Below is a small trained network, with its code and all its weights. Each question gives an input and a target symbol and asks what happens when units are switched off, that is, made to give their printed mean instead of their output.

import numpy as np


def w(rows, s, z=0):
    codes = np.array(rows[::2]) - 128.0
    scale = np.full(codes.shape[1], s)
    scale[-1] = z or s
    return codes * scale


def norm(h):
    return h / np.sqrt((h * h).mean(-1, keepdims=True) + 1e-5)


def f(y):
    return np.maximum(y, 0)


def softmax(a):
    e = np.exp(a - a.max(-1, keepdims=True))
    return e / e.sum(-1, keepdims=True)


def log_softmax(a):
    a = a - a.max(-1, keepdims=True)
    return a - np.log(np.exp(a).sum(-1, keepdims=True))


def net(x, mask):
    ids = ['ΔΘΛΞΣΩαβγεζμπτψ'.index(c) for c in x.split()]
    T = len(ids)
    res = E[ids] + P[:T]
    u = 0
    for l in range(2):
        q, k, v = (norm(res) @ M[l].T for M in (Q, K, V))
        z = softmax(np.where(np.tri(T) > 0, q @ k.T / 4**0.5, -1e9)) @ v
        res = res + np.where(mask[u], z, O[l][:, -1]) @ O[l][:, :-1]
        u += 1
        y = f(norm(res) @ A[l][:, :-1].T + A[l][:, -1])
        res = res + np.where(mask[u : u + 8], y, B[l][:, -1]) @ B[l][:, :-1]
        u += 8
    return log_softmax(norm(res)[-1] @ U[:, :-1].T + U[:, -1])


Q, K, V, O, A, B = {}, {}, {}, {}, {}, {}
E = w([
[134,118,179,124,173,175,170,204,63,82,120,146],'Δ',
[105,126,144,127,182,101,145,114,164,61,189,135],'Θ',
[114,140,122,100,223,234,164,9,67,147,157,97],'Λ',
[84,116,48,127,129,107,156,113,98,120,91,110],'Ξ',
[101,76,153,72,120,158,162,6,141,140,92,98],'Σ',
[125,105,146,102,34,170,113,146,203,100,103,139],'Ω',
[141,142,129,82,105,64,140,150,113,111,140,122],'α',
[166,117,172,100,85,174,189,154,78,131,124,142],'β',
[86,79,61,161,76,167,155,81,56,103,165,174],'γ',
[140,104,16,189,159,108,99,151,157,171,155,77],'ε',
[108,98,77,156,178,110,95,161,47,128,117,131],'ζ',
[131,84,157,117,119,70,79,115,129,103,140,161],'μ',
[88,147,46,154,168,174,143,170,100,104,146,101],'π',
[154,95,68,150,96,90,126,77,84,174,105,139],'τ',
[138,161,123,86,98,85,117,133,101,103,163,132],'ψ',
],0.022)
P = w([
[37,78,111,5,106,140,84,173,116,186,170,111],'0',
[109,64,86,12,102,160,120,155,110,142,178,124],'1',
[71,100,102,52,125,134,140,169,134,163,142,149],'2',
[124,73,117,84,91,159,109,132,102,135,158,76],'3',
[155,104,81,68,130,140,149,146,139,128,139,153],'4',
[89,109,133,120,87,138,116,128,111,120,122,77],'5',
[170,100,97,90,126,143,120,118,119,96,121,105],'6',
[74,140,141,150,104,120,146,134,133,133,117,115],'7',
[130,112,128,142,110,135,114,108,109,92,109,81],'8',
[124,148,119,150,127,116,173,130,144,117,111,174],'9',
[90,150,154,188,110,121,143,104,122,107,103,102],'10',
[171,145,109,131,150,128,147,103,146,93,108,144],'11',
[101,155,145,190,137,114,162,103,142,107,100,159],'12',
],0.015)
Q[0] = w([
[5,128,97,159,94,103,150,118,101,128,104,137],'0.h1',
[136,62,73,134,140,177,142,98,76,143,123,75],'0.h1',
[110,141,63,103,155,118,167,135,143,173,121,240],'0.h1',
[144,115,76,179,141,84,124,118,93,115,134,102],'0.h1',
],0.015)
K[0] = w([
[98,128,187,159,117,135,90,85,95,113,124,7],'0.h1',
[127,119,120,43,177,145,109,104,123,165,146,128],'0.h1',
[48,185,177,150,145,100,134,120,136,207,130,150],'0.h1',
[168,147,125,142,188,118,131,59,112,106,128,109],'0.h1',
],0.015)
V[0] = w([
[181,174,143,113,131,116,108,79,141,136,212,84],'0.h1',
[167,48,153,132,148,2,171,218,146,156,89,83],'0.h1',
[192,131,115,117,110,145,181,154,53,156,143,134],'0.h1',
[124,149,122,199,123,163,95,215,146,70,186,85],'0.h1',
],0.008)
O[0] = w([
[166,170,104,91,145,104,201,167,189,197,146,178,118],'0.h1',
[96,165,165,103,107,181,78,65,90,160,209,95,3],'0.h1',
[51,140,135,144,129,120,141,132,145,117,100,254,169],'0.h1',
[141,118,89,29,217,138,86,100,123,138,92,174,22],'0.h1',
],0.0097,0.0027)
A[0] = w([
[182,52,150,171,74,67,70,98,85,239,102,174,98],'0.n1',
[116,86,86,114,153,62,132,165,76,113,165,78,132],'0.n2',
[120,105,106,55,136,92,114,101,92,186,81,118,135],'0.n3',
[108,117,2,156,174,122,141,161,141,170,100,72,90],'0.n4',
[96,98,42,221,130,144,101,95,79,180,100,127,134],'0.n5',
[115,89,61,244,139,166,82,174,50,233,197,168,1],'0.n6',
[118,106,150,162,137,156,92,146,212,107,148,149,160],'0.n7',
[148,157,192,129,125,43,127,123,201,168,207,167,99],'0.n8',
],0.0092,0.0073)
B[0] = w([
[138,254,64,82,133,144,195,170,126,101,145,132,162],'0.n1',
[128,150,114,194,146,76,77,159,100,61,178,128,254],'0.n2',
[115,94,129,109,162,80,147,144,111,212,93,87,204],'0.n3',
[84,89,79,212,86,200,139,67,89,158,169,101,216],'0.n4',
[138,150,41,89,186,134,218,104,85,155,127,124,218],'0.n5',
[223,31,37,64,234,142,117,99,152,89,52,215,170],'0.n6',
[114,108,144,70,72,57,137,135,74,165,110,64,189],'0.n7',
[138,187,83,20,158,118,177,95,117,145,188,162,196],'0.n8',
],0.0084,0.0058)
Q[1] = w([
[151,97,99,146,104,105,121,101,186,174,128,105],'1.h1',
[121,113,69,128,139,173,165,101,96,164,110,125],'1.h1',
[153,128,172,143,136,127,32,169,120,156,111,132],'1.h1',
[131,113,254,83,142,151,113,138,144,142,132,170],'1.h1',
],0.012)
K[1] = w([
[63,74,80,64,98,126,145,84,215,115,138,85],'1.h1',
[91,71,103,107,184,124,195,127,150,88,216,108],'1.h1',
[122,112,79,102,89,159,74,225,133,74,128,136],'1.h1',
[115,97,92,103,51,158,94,255,19,218,136,161],'1.h1',
],0.0078)
V[1] = w([
[141,48,221,53,44,186,41,225,209,180,53,112],'1.h1',
[89,106,253,119,199,23,187,66,175,57,139,109],'1.h1',
[114,11,249,159,220,165,198,153,134,122,214,165],'1.h1',
[190,83,101,189,43,157,105,42,129,247,74,179],'1.h1',
],0.0054)
O[1] = w([
[197,131,81,177,160,150,171,41,103,86,151,158,3],'1.h1',
[192,88,114,96,33,168,138,163,14,122,147,71,109],'1.h1',
[166,103,106,53,71,254,68,145,132,58,20,96,127],'1.h1',
[74,187,57,101,133,102,55,78,166,22,199,57,44],'1.h1',
],0.0079,0.0041)
A[1] = w([
[104,76,176,117,125,247,178,122,120,149,48,106,183],'1.n1',
[70,182,135,192,192,212,74,172,143,160,175,171,2],'1.n2',
[112,129,171,98,134,112,78,120,111,131,157,131,144],'1.n3',
[119,149,95,196,91,171,175,78,137,92,110,128,76],'1.n4',
[177,134,151,202,115,209,157,16,199,117,35,139,70],'1.n5',
[165,157,137,126,142,108,85,195,120,172,135,77,87],'1.n6',
[87,115,58,135,174,133,137,144,144,145,105,152,70],'1.n7',
[114,57,157,100,76,171,58,128,245,194,81,126,111],'1.n8',
],0.013,0.0095)
B[1] = w([
[160,95,101,119,115,135,154,133,104,167,88,96,253],'1.n1',
[140,160,70,120,131,211,126,252,126,118,148,147,135],'1.n2',
[137,122,118,164,129,165,119,105,138,145,89,127,169],'1.n3',
[136,133,157,161,191,128,128,126,175,88,146,159,172],'1.n4',
[98,184,180,65,147,167,93,185,176,80,164,141,173],'1.n5',
[152,132,134,133,153,163,137,106,168,76,137,131,155],'1.n6',
[144,133,195,110,92,123,102,121,143,115,143,137,178],'1.n7',
[188,41,111,144,118,109,193,86,64,212,74,102,166],'1.n8',
],0.021,0.012)
U = w([
[159,98,74,176,115,127,170,100,79,196,69,112,167],'Δ',
[242,112,166,58,188,165,159,170,199,116,127,81,2],'Θ',
[64,206,131,74,153,184,68,230,180,54,106,88,188],'Λ',
[107,100,232,203,64,123,65,122,110,114,155,116,203],'Ξ',
[164,155,98,99,41,72,105,139,125,73,197,61,133],'Σ',
[185,125,102,230,221,89,163,127,115,54,152,124,126],'Ω',
[75,171,183,123,102,217,142,44,109,204,202,139,124],'α',
[25,85,160,94,85,147,150,54,96,55,111,241,114],'β',
[94,73,112,192,77,9,152,236,209,85,73,129,49],'γ',
[135,153,50,139,207,136,53,52,237,195,122,119,181],'ε',
[89,125,163,212,152,169,61,82,152,160,73,168,183],'ζ',
[194,169,195,174,135,196,108,52,123,158,227,92,140],'μ',
[123,94,137,116,255,61,51,156,112,114,53,189,75],'π',
[11,134,177,164,58,70,129,128,145,156,168,65,211],'τ',
[116,176,92,67,182,53,200,159,156,175,176,151,104],'ψ',
],0.0098,0.0063)

Each question gives the input, a string of symbols that net reads in full, and the target symbol t.
The units are the heads (4 rows each of Q, K, V and O) and the neurons (one row each of A and B). Each row of codes is followed by its name. A weight is (code - 128) times the scale printed after its matrix; where a second scale follows, it is the last column's (O, A, B and U).
mask holds one flag per unit, layer by layer, with each layer's heads first. A switched-off unit (its flag False) gives its mean, the last column of its rows in O or B, instead of its output. The means were averaged over made-up inputs and are rounded, as every weight is.
A unit's drop is (log p(t) with every unit on - log p(t) with that unit switched off) / (log p(t) with every unit on - log p(t) with every unit switched off).
The circuit of an input: a set's keep is (log p(t) with only the set's units on - log p(t) with every unit switched off) / (log p(t) with every unit on - log p(t) with every unit switched off). Starting from the 12 units with the biggest drops (on a tie, the unit counted first), units are removed one at a time, each time the one whose removal leaves the highest keep (on an exact tie, the one counted first), for as long as the keep stays at least 0.8.
circuit, biggest first: the units of the circuit, biggest drop first
most important unit: the unit with the biggest drop
k most important neurons: the k neurons with the biggest drops, biggest first
k most important neurons of layer l: the k neurons of layer l with the biggest drops, biggest first
drop when u is switched off: that unit's drop, to one decimal
input γ Λ Ξ, target γ: most important unit => 0.h1
input ψ ψ Ω Ω Ω ψ Θ π Ω, target Λ: circuit, biggest first => [1.h1, 1.n5, 0.n5]
input ζ β π α β τ ψ ε Ω ψ α β β, target Λ: 2 most important neurons => [1.n5, 0.n5]
input β ψ β π Ω Ξ, target τ: circuit, biggest first => [1.h1, 1.n7]
input ζ ψ Σ ψ μ Ω ψ, target μ: circuit, biggest first => [0.h1, 1.n1]
input γ β Σ Θ ψ ψ μ, target ψ: circuit, biggest first => [0.h1, 0.n8]
input Σ π Ω π ζ π γ Ω Σ Ω, target Λ: 3 most important neurons => [0.n5, 0.n4, 1.n5]
input ε Ω Ω ψ τ, target ψ: circuit, biggest first => [0.n1, 1.h1]
input Ω Ξ Σ Ω ψ Λ α, target ψ: 2 most important neurons => [0.n8, 1.n5]
input ψ ψ Λ ψ π ψ μ, target π: 3 most important neurons => [0.n1, 1.n1, 1.n8]
input β π μ, target β: 2 most important neurons => [1.n1, 1.n8]
input π π Λ ψ Θ, target Λ: 2 most important neurons of layer 0 => [0.n2, 0.n4]
input π ζ Ω ε, target ε: 3 most important neurons of layer 0 => [0.n6, 0.n4, 0.n5]
input α Ω Σ Σ ε Ω, target Θ: most important unit => 1.h1
input Λ Δ Δ Σ β π Ω γ β β π ψ β, target Λ: 2 most important neurons of layer 1 => [1.n5, 1.n8]
input ζ Σ ψ Ξ ψ ψ α π Ω ψ ψ Δ, target Δ: 2 most important neurons => [1.n1, 1.n5]
input Λ β Ω Σ ψ ψ ψ Σ ψ Δ ψ Θ, target Δ: 2 most important neurons => [1.n5, 0.n4]
input Ω ψ μ ζ, target π: 2 most important neurons of layer 0 => [0.n6, 0.n2]
input Ω Ω τ, target ψ: 2 most important neurons => [0.n1, 0.n5]
input Σ ζ ψ Ω Ω α, target Ω: most important neuron of layer 0 => [0.n2]
input β π Σ Ω, target Δ: 2 most important neurons of layer 0 => [0.n7, 0.n2]
input π β ψ ζ Ξ Ξ Ω β, target Θ: 2 most important neurons of layer 0 => [0.n6, 0.n5]
input Ξ Σ β γ π Ω Ξ Ω ψ ψ Σ τ, target Ω: 2 most important neurons => [1.n4, 1.n1]
input Ω ψ β Δ π, target Λ: 2 most important neurons of layer 1 => [1.n2, 1.n7]
input β ψ π π ψ μ Ω Θ, target μ: drop when 0.h1 is switched off => 1.3
input γ Ω Ω ψ π τ Ω τ β γ γ ψ, target γ: drop when 0.h1 is switched off => 0.6
input γ ε μ β μ Ξ π ε α π ψ, target α: circuit, biggest first => [0.h1]
input ψ Ω Ξ β ψ β ψ π Σ Σ α ψ, target Σ: drop when 1.h1 is switched off => 1.2
